Each name stands for a flat space through zero: a line, a plane or more. A row that begins with a name and a colon came from that space; any other row is followed by the name of the space it lies nearest, among the names in its block.
zat-zadov: [ 54 -54  41  27 -16  13 -20 -25 -56   1  -8  -3   3 -48 -25 -71 -51   7
 -69  31   4 -13  -4  32 -48 -17  -8  51]
gog-kos: [-27   8  11 -25  13   6  43  25  42  28  -3  -7   1   3  32  17  -2   3
  31   8 -11  -2 -11 -96  29  19  43 -40]
zat-zadov: [-38  -7 -19  11 -50 -83 -21 -33   5  22  26 -14 -36 -48 -28  24 -31 -75
  10  18 -13  53 -13   7   5  19 -18 -31]
zat-zadov: [-24  16   4 -61   1  12 -25  -6   2  -1   7 -20  24  27  36  31  -2  -7
  -5  55  -5  13  20  -8  -7 -50   8 -21]
gog-kos: [ -2  -4   1  24 -16 -23   3  10  22  11   1  -5 -17 -39 -18  -3 -11 -14
  17 -10  13  19 -30 -22   5  19  -2 -18]
bobe-gule: [ 18   1 -20  54 -24 -16 -33 -30  15  15   1 -51  -5 -81   0 -16 -33 -30
  -2  19  51  35   5 -37  -2  22 -18 -41]
gog-kos: [-49   2 -17 -27 -13 -19  -5  45  10   5  13  -9   6  -4  15  20  15 -27
  -2  26  -6   2 -33  -5  12 -36  -9 -21]
gog-kos: [ -7 -29 -14  66 -26 -65   9   5 -30  19  -1   2 -17 -85 -28 -24   0 -43
 -18 -13  -6  -1 -30   8   6  46 -35  11]
zat-zadov: [-33  50 -17 -59   6   1 -21 -29  35  -3  11 -19  10  51  35  68  10 -10
  42  25  -1  36  42 -19  14 -17  13 -50]
zat-zadov: [-55  -5 -23   8 -18 -72  35  13   3  21  16  21 -30 -11 -16  27  16 -48
  22 -23 -43   5 -24  -5  33  42  -5 -10]
gog-kos: [-50  -1  15 -82  10  18   8  41  -4  11   5  -9  34  32  56  23  11  -2
 -18  66 -29 -18  -6 -37   4 -63  23 -13]
sem-kida: [ -8  -5  13 -17  -7 -45  11 -59 -28   7   8  29 -21  25 -20  23 -12 -22
   6  -5 -54  14  34  31  -3  35   6  21]
bobe-gule: [ 20 -11  26  12   7 -15  -5   6 -49  -7 -23  19  21 -33  -6 -12  24  13
 -24   5 -11 -15  -6  36 -21   3 -28  42]
bobe-gule: [-27 -18   0 -30 -22  18  14  27  56  17  29 -13 -31  25  -6 -10 -50 -14
   8  14   2  11 -38 -50  10 -32  46 -36]
lof-leb: [ 11  -8   5  19   2   7   7  12   2   9  -8 -11   6 -30   7 -18  -4   5
  -6   4  14  -7 -10 -29   1   9   2  -5]
bobe-gule: [ 25  -1  30  19  -4 -18 -16  -5 -13   6 -23  -7  14 -65  -4  -5  -1   4
  -1  17  17  19 -12 -11 -18  13 -18   1]
maz-bebe: [ -9  29  40 -69 -25 -14 -33 -35  64   5  12  -6 -23  23 -18  56 -44  -9
  59  30   5  82  -8 -25 -16 -25  32 -51]
maz-bebe: [ 25 -15  15  42 -22 -24 -13 -13   3  13  -7 -15 -13 -72 -24 -23 -30 -14
  -2   4  25  26 -21 -17 -13  23 -11  -9]
maz-bebe: [ 27   6  37 -33  22  57  -7  14   9  -5 -18 -12  32  11  30 -10  -5  44
  -7  31  20  -8   4 -33 -18 -37  21  -1]
bobe-gule: [ 21 -21  54   6  -1  -1  14  40   2  14 -25   7   9 -60  -8 -25  -8  21
  -3  14   8   0 -53 -40 -17   1   7   9]
sem-kida: [ -3  39  -4  -3  52  -6  27 -19 -36   4 -36   5  51   0  61  40  69  21
  15  -1 -23 -27  65 -31  23  53 -11   3]
lof-leb: [ 21  12  17 -19   6  34 -18 -12  23  -3  -5 -18  10   8  12   1 -18  21
   8  19  25  16  11 -24 -12 -20  17 -18]
lof-leb: [ 30   9  12  23  13  13  -8   2  -6  -4 -23  -8  21 -33   8  -9  13  23
   0  -1  26  -2   3 -11  -8  10 -13   3]
gog-kos: [-12   3 -49  63  -3 -34  24   1   2   4   6   6 -23 -18 -17  -2  23 -23
  15 -55   0 -11   0   7  33  59 -20  -3]
bobe-gule: [  3  36  11 -32   3 -24 -39 -60 -17  -8  -9  -6  20   4  14  52  11  -7
  18  29  -6  40  51  24 -15   2 -18 -10]
lof-leb: [ -3 -37  22   0   8 -12  35   9 -52  12  -7  26   7  -6   2 -28   4   0
 -40   7 -47 -42  -3   7  -4  12   5  46]
lof-leb: [ -2   0  14  -5 -22 -54 -44 -33 -43  -1  -5  -6  13 -51  -8  20   1 -32
 -16  41  -7  34   7  45 -26  -9 -42   9]
sem-kida: [ 27  19  23 -48  15  30 -23 -51 -12 -30   0  25   3  81 -11  22  -3  33
   7  -5 -16  11  47  63 -26 -24  10  29]
sem-kida: [  2 -10  -6  32 -10 -49  21 -78 -18  30   6  -5 -24 -29  -6   1 -33 -39
   3  -3 -29  16  49 -31  13  78  11  -9]
sem-kida: [ -1   0 -31  38  10  -6  19 -19 -14  12  -2 -13   3 -15  19 -10   8 -12
  -8 -12  -2 -20  33 -24  22  43  -4  -5]
zat-zadov: [ 45   0  -6  51  28  28  18 -11 -18 -12 -20  12   6   0  -5 -30  19  36
  -5 -47  13 -32  24  10   2  42  -7  30]
zat-zadov: [ 12   7   4   0  -1   6  -7 -14  14  -3   0  -1  -7   6  -8   3 -11   6
  13  -7  10  14   5  -2  -4   4   6  -7]
gog-kos: [-21 -21 -29   8 -12  14   6  36   6  -1  21  -8 -11  12  -2 -25  -8 -13
 -24  -3   4 -23 -25   7   9 -28   2   0]
maz-bebe: [ 11 -15  36 -22 -21   8 -10  42  28 -19   8  34 -30  22 -58 -10 -17  20
  13 -22   5  17 -70  46 -25 -43   7  22]
lof-leb: [ 27  20 -12  41   3  10 -16 -13  24   0 -12 -28   5 -41   5  -4  -2   7
  19 -10  48  19   9 -31   4  25  -9 -29]
sem-kida: [-26 -10  -6   8  -8 -37  20  13  -8  16   3   6  -7 -23  -1   5   8 -25
   0  -1 -22  -4 -16 -13  15  21  -4  -2]
bobe-gule: [ 17 -19  -4  57 -15  -3   9  31  22   9  -3  -9 -19 -57 -26 -39 -16  -2
   1 -24  34   0 -47 -26   4  20  -5  -8]
sem-kida: [ 53   8   1  34   2  35 -19 -70  23   8  -4 -42  -4 -21   8 -23 -52  11
   5   7  46  25  52 -50  -9  30  21 -31]
lof-leb: [ 14  11   2   3  16  27   5  13  12  -9  -9   3   8  13   5  -2  14  26
  10 -16  14 -10   0  -7   3   0   5   1]
sem-kida: [ -8   4   4   0   8 -33  15 -27 -27   9  -8  14   4  -5   6  19  16 -11
   5  -2 -32  -2  26   1   7  37  -5  10]
gog-kos: [ 19  41  34 -29  17  30  16 -11  85  10 -13  -5 -10  23   6  35 -17  37
  78 -16  25  42   2 -89  11  26  53 -55]
maz-bebe: [ -8  18  18  -1   4 -54  -1  44 -26 -34 -19  72  -4   7 -53  40  78  16
  33 -60 -28   3 -51 107  -8   8 -53  54]
lof-leb: [ -5   0 -45  56   1 -15  30 -14  12   9  10   0 -27  -2 -11 -10   3 -17
  14 -51   1 -12  14 -14  33  60   1 -10]
maz-bebe: [-14  25  15 -75  27  31  16  -7  14 -17   5  33   3 107  12  42  19  32
  28 -10 -37  -7  28  18   4 -23  33  10]
sem-kida: [  7   0  -9  12  -2  19  -1  -1  25   7   4 -22  -4  -9   8 -13 -20   1
   3   3  24   4   1 -35   6   1  13 -24]
bobe-gule: [-12  23  33 -73  15  -2  -9 -26 -15  -6  -7  16  23  46  22  48  14  11
  12  33 -35  14  33  13 -13 -22  11   6]
lof-leb: [ 19  43  -3  -6  23  30 -22  22  22 -34 -18   9  19  27   1  28  47  43
  35 -30  34   6  -2  31  -3 -17 -20  -1]
bobe-gule: [ 30  -2  80 -24  -2 -28 -27 -11 -32  11 -38  -1  36 -80   6  10  -4  12
  -6  61   0  34 -15 -18 -43  -7 -15  10]
zat-zadov: [ -3  21  -2   0 -16 -32   2 -45  44   6  13  10 -42  17 -34  35 -23 -17
  56 -32  -5  49   9  -8  11  43  17 -29]
maz-bebe: [  9  17  51 -47 -24  -2 -45  14  51  -4  -4 -10  -3 -22 -20  28 -28   8
  36  36  33  66 -49 -13 -31 -50   7 -34]
gog-kos: [  8 -37  41 -44  19  47  23   3 -36  14  -5  -2  28  22  39 -38 -27  22
 -56  54 -31 -44  18 -36 -17 -35  39  28]
zat-zadov: [-37  -9 -24  -6  -6   6 -21  74 -17   0   1 -32  39 -41  40 -10  29 -17
 -42  50  22 -25 -39  -3   2 -64 -33 -10]
maz-bebe: [-49   6 -53 -13  -2  -5   5   3   1   4  26 -16  -1  36  28  17  11 -33
  -9   8 -15 -15  22   0  28 -12   0 -20]
maz-bebe: [-12 -10 -30  33 -14 -54  37 -77  -7  16  25  26 -57  30 -38   8 -26 -42
  19 -53 -50   8  46  16  26  86  16   7]
[ 17  28  16  15   0 -19  -3   1  35  -6 -16  14 -13 -19 -28  27  15  15
  55 -37  20  36 -21  -4   1  33  -7 -15]
bobe-gule
[ 33 -26 -14  71 -29 -14  -9 -53   7  23  10 -36 -31 -67 -23 -47 -65 -31
 -16  -1  31  22  13 -34  -4  46   4 -20]
sem-kida
[ -6   0  11  15 -33 -41  20   2  69  11  17  26 -68  -3 -69  14 -34 -17
  64 -55  -1  50 -56 -15  12  40  24 -26]
zat-zadov
[-25 -20  12 -56  -4  24   0  -6  -7  20  16 -27  16  20  43  -8 -38 -15
 -37  71 -20 -10  18 -44  -6 -47  35 -15]
bobe-gule
[ 25  24  15   4  21 -27 -28 -43 -67 -20 -31  16  39 -19   9  28  50  12
  -8   6 -14   2  49  64 -21  20 -49  39]
bobe-gule
[ -6  71  19 -50   6 -32 -48 -27  25 -20 -18   5  20   8   5  94  42   7
  70  10  12  69  18  24  -9  -5 -25 -32]
gog-kos
[ -9 -17   6   8   4 -21  38   9 -15   9  -1  30 -14   6 -14  -7   8  -3
  -1 -25 -36 -21 -10   2  11  30   8  24]
zat-zadov
[ 18 -31  11  36 -14   2  17   7  10  17   2  -5 -21 -38 -21 -43 -37  -4
 -12  -8  11  -4 -28 -32  -2  18  15   0]
gog-kos
[ 17  16  44 -61  23  39   9 -15  19 -11  -7  26   3  73   2  22  -6  45
  26  -3 -19   6  18  -3 -13 -16  40  10]
maz-bebe
[ 44 -31  65 -57  31  71   0 -19 -59 -10 -18  13  42  47  29 -40 -22  55
 -64  52 -28 -44  39  15 -46 -53  30  61]
zat-zadov
[-22 -18 -22  26 -24 -18 -19  85  -8 -17   7   6  -2 -37 -28 -19  30 -14
 -22 -11  21 -13 -81  59  -5 -47 -48  18]
maz-bebe
[101 -28  40  65 -19  21 -37 -61 -11 -18 -11   5 -30 -39 -73 -65 -63  30
 -17 -30  44  27   1  52 -53  20  -9  41]
gog-kos
[ -4   4 -13  17 -21 -31 -24 -28   3   8   7 -21  -9 -37  -6   9 -17 -32
   4  14  13  31   7  -2  -1  11 -15 -22]
lof-leb
[-10  -2   2 -26 -15 -12 -15 -39  -1   5  16  -6 -12  18  -3  12 -30 -22
  -3  24 -15  22  21   8  -8 -10  11  -8]
lof-leb
[ 51  15  30   4  23  47 -16 -15   6  -6 -27 -18  29 -17  20 -12  -5  44
   3  13  38   5  21 -31 -19  -2   7  -5]
lof-leb
[-44 -33 -81  19 -52   7 -15  -6  39   8  70 -42 -58  34 -21 -36 -72 -67
 -31   3  17   4 -10   9  21 -39  17 -38]
bobe-gule
[  2  -1   3   8  -5   0 -15  26  -2  -3  -7 -10  13 -33   3  -6   8   1
  -8  13  20   2 -24   1  -7 -18 -17  -3]
maz-bebe
[ 17 -30 -48  65 -18   2  -1 -40 -18  -1  25 -12 -34   0 -28 -50 -37 -26
 -36 -30   9 -17  25  33   4  26  -7  15]
sem-kida
[-19  29 -32  -4  11  26 -16  50  27 -11  -3 -27  27  -1  34  17  38   9
  12   7  39  -6 -14 -17  16 -34 -16 -32]
zat-zadov
[ 89 -23  71  12  41  48  62 -78 -19   1 -25  58 -23  60 -34 -44 -39  74
   7 -60 -41 -28  57 -11 -20  79  64  65]
maz-bebe
[ 12  41 -19 -16  42  46  22 -73  24  10  -4 -24  15  61  57  27  -5  22
  30  -3  -1  -4 103 -73  28  47  46 -38]
sem-kida
[ 31  18 -38  53  26  44  11 -46  18  15  -9 -52  15 -18  48 -21 -13  10
   2  -5  43 -13  70 -83  25  53  18 -41]
sem-kida
[-14  13  -3  -7  22  -4  -1  73 -35 -32 -21  37  33  10   2  17  86  27
  -5 -24  -9 -36 -36  72  -1 -29 -48  45]
maz-bebe
[ -4 -23  -3 -54   3 105  -4  32  44   4  27 -47  10  61  44 -44 -61  22
 -40  56  29 -27  -2 -63  -6 -93  63 -30]
maz-bebe
[ 22 -16  -2  69 -29 -67  12 -83  -4  29   6   0 -49 -61 -46 -12 -49 -44
  16 -29 -10  39  23 -17   5  98   0  -9]
maz-bebe
[-17  -1 -13 -20  17  29   6  60 -14 -22   0  17  20  41  12  -4  43  22
 -19  -9  -6 -42 -21  40   3 -45 -12  27]
maz-bebe
[ 50 -34  -4  62 -10  34  10 -12  13  -2   8  -1 -36  -8 -43 -69 -49  15
 -18 -42  28 -13 -11   3  -9  21  16  18]
gog-kos
[-55 -42  11 -16   3 -50  77  50 -42  24   5  56 -12  12  -5  -5  28 -21
 -19 -16 -89 -53 -38   0  25  26  12  44]
zat-zadov
[ 15  16 -29  41  10  -3   8 -29   5  -5  -2   1 -11   5  -7   3  12   2
  19 -43  10  -2  31   5  17  48  -7  -3]
lof-leb
[ 22  23 -29  28  29  42  12 -42  16  10  -8 -38  17   5  47  -6  -4  15
   9  -4  28 -12  68 -68  23  41  21 -34]
sem-kida

Rows lie near named flat spaces through zero. A row that begins with a name and a colon came from that space; any other row is followed by the name of its block's space that it lies nearest.
vuvokifa: [  7 -24  22  12 -43 -15  41 -26 -18  12  19  27  17 -20 -54 -21  22  -4
 -40 -15   9 -52  50   4 -10  10   3  -2]
vuvokifa: [ 25  12  37 -31 -13   7 -35  20 -32  20 -15 -27  39  43   5  26  -2  -7
  26 -13  64  -7 -73   6  14 -24  37  -9]
nopsur: [ 10   2  15 -31 -10  88   6 -12  -8  34  36 -14  25 -33  47  24 -20   5
 -56 -21  12  51  19  35  42 -69 -77 -36]
nortef: [ 18   5 -28 -13  35  63 -38  19   7  39 -16 -29  14 -11  76   5 -54 -12
  30 -10  44  27 -78 -29  16 -44  -8  -3]
nortef: [-13 -17  19   4 -11  -8  31  -2 -42   0  34 -12  30 -13  22  14   0 -24
 -22  12 -10  25 -10  18  -6  -6  28 -29]
nortef: [ 38 -14 -14 -17  57 -23 -31 -20 -32   1 -34  -8  30  43  -7 -23  61 -31
  36 -52  66 -27 -15  -5  16 -32   7  -8]
nopsur: [-81 -15   4  35  66 -69 -34  11 -31 -32  -6 -39   1  15  14  35  76   1
  27   5 -16  87  27  25   0  12  61  -2]
nopsur: [ 47 -42  16  23  53  21  54  -6   1 -69  21  52  10 -28   5  33 -12 -20
  41 -21  65  60 -14 -10  11   8 -27 -57]
nortef: [  4  24  25  19  26 -27  -5   3   4 -32 -27   4 -24  46 -27   5  31  -6
  15 -15  18   9  24  16  -8  13   3 -15]
vuvokifa: [ 57  -4 -85  25  98  12 -32 -22  -1  22 -50  -7   2  50  50 -74  15 -56
   3 -90  64 -40 -13 -42  -6 -55 -26  -8]
tomugtiv: [ -47  -41  -65   37   25 -104   -1   -3  -55  -24   28  -23   29   46
   21  -25   62  -24  -48  -20  -60    1   10   -1  -31   12   81   11]
tomugtiv: [ 34 -38 -34 -25  24   6  13 -15 -18 -13  20  11  34 -17  25  -6   3 -18
  15 -10  11   1 -34 -14  17 -18 -13 -11]
tomugtiv: [  1 -13 -27 -66 -19 -50 -14 -23 -33 -19  26 -11  31  32 -17  -8  70  12
 -25   6 -65 -24  15  35  26 -13  -9  17]
nortef: [  6  -1  -9 -53  -3   9 -25 -22  -3  29 -13 -11  12 -21 -11 -17  28   7
  24  12  -7 -32   5   4  28 -20 -24  24]
nopsur: [-39  34  28  -1 -11  33 -33 -12  12  75 -37 -33 -21 -32 -12 -20  11   9
  -2   9   6 -20  52  10   6 -21 -15  23]
nopsur: [ -6  22 -23  -4  62   5 -29   8  15 -28 -19 -20 -24  26  43  12   9  -4
  27   0 -15  58  -6  12  13 -15 -25 -11]
vuvokifa: [-17  10 -50   2  56  -6 -18  19   7 -19  -7 -29 -17   7  76   1 -27 -20
  36  32 -45  50 -53 -13  -9   1  15   0]
nopsur: [ 25 -78   5  39 -27   5  41  24 -10 -29  49  52  50 -38 -12  42 -48  16
   3 -26  76  13 -64 -50  -7  29  49 -10]
vuvokifa: [ 10 -14 -35  -7   5 -15  20 -14  -2 -27  24  14   1   6   7 -13  13  -3
 -28  -5 -42   0  19   6   1  -1 -24  -4]
nortef: [ 31 -14 -27  12   5 -22 -42  15 -15  -4  -8   0  33  83 -10  -1  26  11
 -35 -85  64 -24 -25 -13   6 -25  21   7]
tomugtiv: [-44  38  13  47   3  23 -23  48  19  35 -25 -39 -29  -4  54  17 -76  -6
  20  34   4  36 -55 -23 -34  15  56   7]
nortef: [ 12 -31   4  91  29 -17  17  25  -1 -52  15  35   8  52 -10  31   0   4
 -43 -89  82  47  11 -14 -19   9  24 -36]
nopsur: [-17  23 -34 -19 -12 -38 -43  17  -6  37 -33 -41  -4  26  19 -34 -14 -12
  33  40 -39 -57 -64 -27 -25  15  65  48]
vuvokifa: [ -3 -22  15 -47 -50  42 -13  -2  -2  20  39   3  36 -35 -11  37   2  50
 -32  -5   5  16   7  18  46 -29 -38  11]
tomugtiv: [ 81  45   7 -27 -20  33  -3  11  54 -25 -34  38 -36  48 -31  -9 -49  13
  26 -10  29 -54 -37 -17   2  11 -52   3]
tomugtiv: [-16  44  38  37  43  -2 -28   8  23  13 -68 -14 -47  17 -20  -7  11 -12
  55  -2  46   2  22  -4 -17  14  14   1]
tomugtiv: [  8 -18  18 -26 -58  44  32  -8   4   7  48  22  19 -45 -11  22 -24  28
 -46   7 -14   6  19  15  22 -11 -44  -7]
tomugtiv: [ 39  29 -27 -30  22  58   1 -20   3  44 -17 -20  -5  -9  57 -44 -35 -43
  -2   1  -6 -24 -19  -4   5 -48 -52 -15]
vuvokifa: [ 14   6  31 -10 -38  19  30  -8  -6  16  10   9   5 -21 -14  -4 -22  -9
 -10  17   2 -25   1   6  -5   3  -6 -11]
nortef: [-25 -77 -12  13 -13  -8  54  -7 -74  -3  91  -8  78 -46  54  27   2 -25
 -64  -6 -16  58 -17  12   2 -22  41 -39]
tomugtiv: [-29  41  55  -1  11  -9  -4  -3 -30   7 -13 -39  -8  28   7  15  34 -25
  -6  14 -10  36  30  54  -1 -15   9 -33]
nopsur: [ 18   5 -57  36  11 -14  14  12  54 -56   4  41 -46  33  -4 -15 -27  21
 -29 -21 -38  -2  19 -24 -20  30 -33  11]
nortef: [-22 -24 -28  43  83 -40   5  14 -35 -67  25 -17  14  44  64  33  32 -29
 -10 -30  -5 106 -10  19  -5 -11  28 -48]
nopsur: [  7  -3  47  -8 -49  -2  -3  -3  -9  44 -22   6  16 -21 -57  -9  -1   5
  28  10  51 -69 -13 -17  -7  17  39  23]
vuvokifa: [-20  -4   1  70  14 -15 -23  -1  34  13 -40  23 -30  11 -60 -19  29  28
 -13 -61  57 -28  72 -26 -16  17   5  27]
nopsur: [ -1  42 -19 -29  35   1 -47   9  11   9 -40 -37 -22  33  34 -11   0 -10
  42  21 -20   3 -34   2   5 -14  -3  13]
tomugtiv: [ -6 -13 -10 -27  21  11 -41  -9  28  19 -35   5  -7 -46 -27  -4  20  30
  72  13  26 -17   0 -27  27   5 -14  43]
vuvokifa: [ 56  29  -5  -2 -33  42  74 -20  24  -3  15  35 -32 -13   9 -44 -68 -35
 -41  19 -42 -48  14  -1 -26   5 -62 -29]
nortef: [ 10  58  -1 -36 -13 -14 -11  11 -17  30 -31 -47 -12  39  41 -33 -36 -49
  31  61 -50 -47 -74   2 -30   3  41   5]
nortef: [ 18  21  82 -43  21  47 -17 -16 -42  44 -29 -35  31 -12   4  21  27 -34
  51   0  84  18 -15  37  35 -51 -10 -41]
nopsur: [ -6  68 -19  17 -13  18 -62  18  94   6 -58  12 -83  53 -47 -17  -9  68
 -21 -30 -15 -33  63  -8   0  12 -63  54]
vuvokifa: [ 11  26  30 -25 -26  30  26   2  10  -3   9   3 -15 -20   8  12 -38  -5
   9  45 -27   7 -13  16   1   6 -24 -16]
vuvokifa: [  8  35 -19  36  40 -39  18   7  25 -53 -26  12 -56  48   5 -22  -7 -26
  16  12 -39   2  10  -3 -38  37   2 -12]
tomugtiv: [-13  36  10 -60 -24  -6 -30  10 -18   9   3 -44   8  31  24  16   8   4
   1  42 -55   9 -32  37  16 -17   5   6]
[ 23  -6 -31 -55  62  22 -67 -22   6  21 -43 -17  14   1   5 -14  54   8
  58 -31  46  -6  -4  -6  52 -50 -46  21]
nortef
[  3 -25  23 -14 -27 -46  37 -23 -67   4  29  -7  47   6 -17 -13  41 -38
 -24   6 -10 -33   3  23 -11  -1  45 -21]
nortef
[ 50 -17  -4 -56 -64  43  23   0 -33  33  46  -3  59 -11  32   0 -52 -14
 -36   5   3 -36 -75  -3  13 -34  -5 -12]
nopsur
[-23  14  29 -21   1  -4  -9 -15 -17  13  -5 -21   1  -3 -11   5  41  -1
  -2  12 -14  12  38  36  15 -15 -11  -6]
tomugtiv
[ 15 -27  16 -29   0 -22  -8  -6 -96  22  28 -43  88  46  34  11  44 -46
 -30 -37  44   4 -52  29  14 -55  54 -38]
nortef
[ 34   6 -36 -39  17 -48  -4 -16 -32 -31   4 -10  17  70  11 -26  44 -29
 -13 -13 -38 -28 -16  21   3 -16  -2 -10]
tomugtiv
[ 10  -3   7 -31  23 -46   7 -29 -49  -3 -11 -19  22  18  -6 -26  59 -46
  28  14 -11 -28  -1  21  -1  -7  24 -13]
nortef
[-29 -14 -51 -31  53 -40  -6 -22 -10 -33   9 -16  -6 -15  30 -12  52  -9
  26  36 -83  34  21  16  14   1 -14   8]
nortef
[ 10  10  62  -5  29  12  -3 -20  -5  -4 -31   7  -5  -6 -44  14  49  -6
  40 -17  65  13  44  26  22 -11 -26 -25]
nortef
[-46  -1 -59 -10  -9  -8 -45  25   4  42   0 -44   4 -15  56 -12 -34  12
   6  38 -57  -4 -57 -31 -10   1  47  51]
tomugtiv
[  0  22 -21  11 -38 -22 -26  30  15  -6   1  -4  -9  68  -6   2 -18  27
 -47 -21 -20 -23 -19  -5 -16  10  20  23]
nortef
[-15 -22 -37  19  21 -69  17  -3 -25 -41  17   1   5  25   8 -14  30 -21
  -9   6 -48   3   0  -1 -24  25  42  -1]
vuvokifa
[-42  61  33  52 -59   6  -1  51  23  18  -1 -24 -41  39  16  21 -74  15
 -54  25 -36  14 -13   8 -47  29  43   3]
tomugtiv
[ 17  -4   5  17  12  33   5   3  15  14 -13  12  -4 -23   6  -2 -30  -5
  19 -11  45  -1 -14 -23  -2  -3  -9  -5]
nortef
[  7 -31  -4  -9   7 -27  26 -33 -21  -4   6  17  15 -28 -29 -25  40 -18
  12   3  -3 -32  29  -2   1   8   1   1]
nortef
[ 58  69 -42 -21  44  25 -38   1  35  26 -75 -20 -45  59  38 -64 -38 -42
  44  -3   5 -64 -50 -27 -16 -21 -30  10]
tomugtiv
